Below is a small trained network, with its code and all its weights. Each question gives an input and a class and asks what happens when units are switched off, that is, made to give their printed mean instead of their output.

import numpy as np


def w(rows, s, z=0):
    codes = np.array(rows[::2]) - 128.0
    scale = np.full(codes.shape[1], s)
    scale[-1] = z or s
    return codes * scale


def norm(h):
    return h / np.sqrt((h * h).mean(-1, keepdims=True) + 1e-5)


def f(y):
    return np.maximum(y, 0)


def log_softmax(a):
    a = a - a.max(-1, keepdims=True)
    return a - np.log(np.exp(a).sum(-1, keepdims=True))


def net(x, mask):
    res = np.array(x, float).reshape(1, 6) / 4 @ E
    u = 0
    for l in range(3):
        y = f(norm(res) @ A[l][:, :-1].T + A[l][:, -1])
        res = res + np.where(mask[u : u + 6], y, B[l][:, -1]) @ B[l][:, :-1]
        u += 6
    return log_softmax(norm(res)[-1] @ U[:, :-1].T + U[:, -1])


A, B = {}, {}
E = w([
[122,132,130,143,124,128,123,134,126,127],'x0',
[138,122,127,113,133,127,135,118,125,134],'x1',
[222,158,57,200,185,61,149,80,190,138],'x2',
[179,159,133,130,225,234,55,131,164,162],'x3',
[152,39,110,163,2,177,107,97,231,136],'x4',
[150,182,244,116,103,80,105,63,162,121],'x5',
],0.0069)
A[0] = w([
[115,123,199,88,137,167,153,185,77,101,44],'L0N1',
[124,102,208,32,131,210,67,179,139,90,40],'L0N2',
[174,163,254,99,119,99,40,107,161,99,15],'L0N3',
[95,54,170,103,103,142,80,142,204,205,179],'L0N4',
[183,127,176,117,210,221,88,142,111,65,2],'L0N5',
[171,115,144,155,151,244,105,73,122,71,32],'L0N6',
],0.007,0.0041)
B[0] = w([
[149,115,133,117,104,169,84,115,73,97,194],'L0N1',
[163,132,122,181,150,99,73,145,18,114,238],'L0N2',
[174,102,199,101,98,128,191,217,149,209,215],'L0N3',
[140,126,109,141,94,206,178,98,133,83,255],'L0N4',
[12,142,90,119,146,113,82,109,177,196,197],'L0N5',
[91,169,31,108,90,94,98,128,194,117,181],'L0N6',
],0.011,0.0054)
A[1] = w([
[57,75,119,85,71,2,163,117,107,85,59],'L1N1',
[55,179,184,92,223,121,158,138,51,154,2],'L1N2',
[113,50,33,109,174,157,103,208,127,107,16],'L1N3',
[236,113,129,211,186,61,134,87,163,134,87],'L1N4',
[94,194,160,122,100,93,75,75,180,171,68],'L1N5',
[183,130,76,167,175,82,65,126,201,214,110],'L1N6',
],0.0087,0.0027)
B[1] = w([
[119,192,96,92,163,138,48,108,134,210,248],'L1N1',
[152,140,155,244,93,194,172,96,192,99,255],'L1N2',
[148,65,204,73,153,84,164,207,196,180,222],'L1N3',
[146,70,155,128,134,139,87,131,43,64,237],'L1N4',
[108,137,112,126,168,132,128,185,163,179,175],'L1N5',
[77,153,176,137,79,152,104,124,35,146,255],'L1N6',
],0.011,0.0055)
A[2] = w([
[8,129,136,73,112,221,128,105,39,44,113],'L2N1',
[82,154,168,101,72,132,15,120,77,236,205],'L2N2',
[165,112,242,119,177,117,186,184,187,212,252],'L2N3',
[107,209,61,98,82,166,88,82,167,196,214],'L2N4',
[159,115,247,92,114,76,113,225,139,237,123],'L2N5',
[36,254,166,170,250,210,213,85,139,75,158],'L2N6',
],0.0065,0.0032)
B[2] = w([
[211,126,179,190,160,67,90,100,93,83,187],'L2N1',
[77,131,62,101,227,102,69,121,88,138,245],'L2N2',
[161,114,84,114,113,59,226,116,203,80,193],'L2N3',
[84,232,131,166,167,149,148,84,202,151,191],'L2N4',
[173,67,115,44,161,27,187,214,128,134,196],'L2N5',
[103,107,95,74,2,192,124,73,172,125,178],'L2N6',
],0.0093,0.012)
U = w([
[193,81,153,46,137,49,212,194,194,155,244],'0',
[35,206,35,89,190,126,46,82,187,218,2],'1',
[161,59,183,165,136,119,42,125,16,66,100],'2',
[148,139,146,205,9,231,198,38,221,51,137],'3',
],0.015,0.0042)

Each question gives the input, the list of numbers given to net, and the class t.
The units are the neurons (one row each of A and B). Each row of codes is followed by its name. A weight is (code - 128) times the scale printed after its matrix; where a second scale follows, it is the last column's (A, B and U).
mask holds one flag per neuron, layer by layer. A switched-off neuron (its flag False) gives its mean, the last column of its row in B, instead of its output. The means were averaged over made-up inputs and are rounded, as every weight is.
A unit's drop is (log p(t) with every unit on - log p(t) with that unit switched off) / (log p(t) with every unit on - log p(t) with every unit switched off).
The circuit of an input: a set's keep is (log p(t) with only the set's units on - log p(t) with every unit switched off) / (log p(t) with every unit on - log p(t) with every unit switched off). Starting from the 12 units with the biggest drops (on a tie, the unit counted first), units are removed one at a time, each time the one whose removal leaves the highest keep (on an exact tie, the one counted first), for as long as the keep stays at least 0.8.
units of the circuit, in order: the units of the circuit, biggest drop first
unit that matters most: the unit with the biggest drop
top k neurons: the k neurons with the biggest drops, biggest first
k most important neurons of layer l: the k neurons of layer l with the biggest drops, biggest first
drop when u is switched off: that unit's drop, to one decimal
input [-5,2,4,-1,-2,-6], class 0: units of the circuit, in order : [L1N3]
input [-6,8,-7,5,-6,-5], class 2: top 4 neurons : [L0N1 L0N2 L0N3 L1N1]
input [6,-4,8,7,6,8], class 0: 4 most important neurons of layer 0 : [L0N3 L0N2 L0N1 L0N5]
input [1,-5,4,-6,0,-5], class 1: 2 most important neurons of layer 2 : [L2N2 L2N4]
input [6,8,7,5,-2,7], class 0: top 4 neurons : [L0N3 L0N2 L2N5 L1N5]
input [6,6,2,2,5,-4], class 3: top 2 neurons : [L0N4 L0N3]
input [-3,-5,7,0,3,-7], class 0: top 2 neurons : [L1N3 L0N2]
input [-6,0,0,0,-6,5], class 3: top 3 neurons : [L1N2 L1N3 L2N6]
input [-5,-7,-6,-4,6,-2], class 2: top 2 neurons : [L1N2 L0N4]
input [8,-1,-5,-7,2,6], class 1: top 4 neurons : [L1N1 L1N3 L2N2 L2N4]
input [5,-2,-4,6,0,-6], class 0: top 2 neurons : [L1N3 L1N1]
input [0,1,7,6,-2,-5], class 2: top 2 neurons : [L1N6 L1N4]
input [1,-6,4,-5,-1,-2], class 1: top 2 neurons : [L1N1 L0N2]
input [-3,6,-1,-4,-8,-1], class 3: unit that matters most : L1N2
input [-1,-7,-7,-7,7,-2], class 1: top 2 neurons : [L1N1 L1N2]
input [8,-8,-8,7,-2,-3], class 2: top 2 neurons : [L0N2 L1N1]
input [-7,-4,-3,-8,5,-6], class 1: top 2 neurons : [L1N1 L0N3]
input [0,8,-7,-3,7,-2], class 2: 2 most important neurons of layer 0 : [L0N2 L0N6]
input [8,-2,8,-2,-6,7], class 2: 2 most important neurons of layer 1 : [L1N4 L1N3]
input [4,-6,-4,-8,0,-2], class 1: unit that matters most : L1N1
input [8,-7,8,8,-2,-8], class 0: 3 most important neurons of layer 2 : [L2N5 L2N4 L2N3]
input [2,3,2,3,-5,1], class 3: 2 most important neurons of layer 1 : [L1N2 L1N1]
input [1,1,3,-7,2,-6], class 1: 2 most important neurons of layer 0 : [L0N3 L0N2]
input [3,5,5,-1,-1,-3], class 2: drop when L1N4 is switched off : 0.3
input [4,8,-2,7,-8,6], class 3: drop when L1N3 is switched off : 0.2
input [8,3,1,-6,-2,3], class 1: drop when L1N1 is switched off : 1.6
